Here is a tiny trained network, its code and every weight. The questions are about switching its units off for an input and a class, where a switched-off unit gives its printed mean instead of its output.

import numpy as np


def w(rows, s, z=0):
    codes = np.array(rows[::2]) - 128.0
    scale = np.full(codes.shape[1], s)
    scale[-1] = z or s
    return codes * scale


def norm(h):
    return h / np.sqrt((h * h).mean(-1, keepdims=True) + 1e-5)


def f(y):
    return y / 2 * (1 + np.tanh(0.7978845608 * (y + 0.044715 * y**3)))


def log_softmax(a):
    a = a - a.max(-1, keepdims=True)
    return a - np.log(np.exp(a).sum(-1, keepdims=True))


def net(x, mask):
    res = np.array(x, float).reshape(1, 3) / 4 @ E
    u = 0
    for l in range(2):
        y = f(norm(res) @ A[l][:, :-1].T + A[l][:, -1])
        res = res + np.where(mask[u : u + 5], y, B[l][:, -1]) @ B[l][:, :-1]
        u += 5
    return log_softmax(norm(res)[-1] @ U[:, :-1].T + U[:, -1])


A, B = {}, {}
E = w([
[95,158,174,151,87,60,165,187],'x0',
[116,119,87,209,112,132,72,142],'x1',
[246,145,113,149,155,101,180,126],'x2',
],0.011)
A[0] = w([
[177,199,216,109,83,133,131,138,11],'L0N1',
[169,104,102,174,254,128,169,27,98],'L0N2',
[214,137,29,216,205,61,148,134,202],'L0N3',
[205,130,57,126,136,116,207,141,253],'L0N4',
[146,58,106,229,126,214,64,46,194],'L0N5',
],0.0064,0.0016)
B[0] = w([
[109,24,59,211,213,15,128,137,149],'L0N1',
[2,200,121,145,219,62,241,40,200],'L0N2',
[46,129,223,67,71,91,190,208,246],'L0N3',
[34,161,217,50,191,48,85,159,210],'L0N4',
[221,15,107,163,26,45,63,145,254],'L0N5',
],0.0061,0.0057)
A[1] = w([
[87,169,99,249,120,146,91,195,128],'L1N1',
[144,118,121,120,166,88,187,221,74],'L1N2',
[146,107,132,104,81,74,163,207,10],'L1N3',
[88,146,117,82,137,255,118,84,182],'L1N4',
[102,214,173,108,93,153,187,161,254],'L1N5',
],0.0093,0.00089)
B[1] = w([
[178,214,254,165,253,173,186,81,230],'L1N1',
[127,46,85,208,63,156,111,141,237],'L1N2',
[132,109,71,84,145,170,111,124,253],'L1N3',
[202,68,58,146,118,62,190,201,164],'L1N4',
[213,152,51,160,99,226,5,59,235],'L1N5',
],0.0086,0.0063)
U = w([
[164,39,26,71,62,1,174,152,3],'0',
[158,127,86,162,11,210,12,117,174],'1',
[112,243,194,98,176,86,175,57,213],'2',
],0.0085,0.0013)

Each question gives the input, the list of numbers given to net, and the class t.
The units are the neurons (one row each of A and B). Each row of codes is followed by its name. A weight is (code - 128) times the scale printed after its matrix; where a second scale follows, it is the last column's (A, B and U).
mask holds one flag per neuron, layer by layer. A switched-off neuron (its flag False) gives its mean, the last column of its row in B, instead of its output. The means were averaged over made-up inputs and are rounded, as every weight is.
A unit's drop is (log p(t) with every unit on - log p(t) with that unit switched off) / (log p(t) with every unit on - log p(t) with every unit switched off).
The circuit of an input: a set's keep is (log p(t) with only the set's units on - log p(t) with every unit switched off) / (log p(t) with every unit on - log p(t) with every unit switched off). Starting from all 10 units, units are removed one at a time, each time the one whose removal leaves the highest keep (on an exact tie, the one counted first), for as long as the keep stays at least 0.8.
units of the circuit, in order: the units of the circuit, biggest drop first
most important unit: the unit with the biggest drop
k most important neurons: the k neurons with the biggest drops, biggest first
top k neurons in layer l: the k neurons of layer l with the biggest drops, biggest first
drop of u: that unit's drop, to one decimal
input [-5,-8,-2], class 0: most important unit : L1N4
input [7,-2,0], class 1: 2 most important neurons : (L0N5 L1N5)
input [0,0,2], class 2: 3 most important neurons : (L0N4 L0N2 L0N5)
input [-1,-2,6], class 2: top 3 neurons in layer 0 : (L0N2 L0N5 L0N4)
input [5,1,4], class 1: units of the circuit, in order : (L1N5 L0N5)
input [-1,8,2], class 0: top 2 neurons in layer 0 : (L0N5 L0N3)
input [-1,8,3], class 0: units of the circuit, in order : (L1N5 L0N3)
input [3,-1,-1], class 1: 2 most important neurons : (L0N5 L1N2)
input [-8,5,3], class 0: top 3 neurons in layer 0 : (L0N2 L0N5 L0N3)
input [5,2,-1], class 2: 3 most important neurons : (L1N1 L0N3 L0N4)
input [8,-8,-4], class 1: 2 most important neurons : (L1N5 L0N5)
input [8,-2,0], class 1: 2 most important neurons : (L0N5 L1N5)
input [-6,-7,0], class 0: 2 most important neurons : (L1N4 L1N1)
input [4,3,4], class 1: most important unit : L1N5
input [3,-5,2], class 0: top 2 neurons in layer 0 : (L0N1 L0N3)
input [-7,-8,-3], class 0: 2 most important neurons : (L1N4 L1N1)
input [0,-5,-4], class 0: 3 most important neurons : (L1N4 L0N3 L0N4)
input [-8,-3,7], class 2: top 2 neurons in layer 0 : (L0N2 L0N4)
input [5,-8,-8], class 1: top 2 neurons in layer 1 : (L1N5 L1N1)
input [-4,-5,-4], class 0: units of the circuit, in order : (L1N4)
input [5,4,-6], class 2: drop of L0N3 : 0.1
input [-5,-2,2], class 2: drop of L0N2 : 0.4
input [8,-5,-1], class 1: drop of L1N5 : 0.3
input [1,6,-5], class 2: drop of L1N5 : 0.2
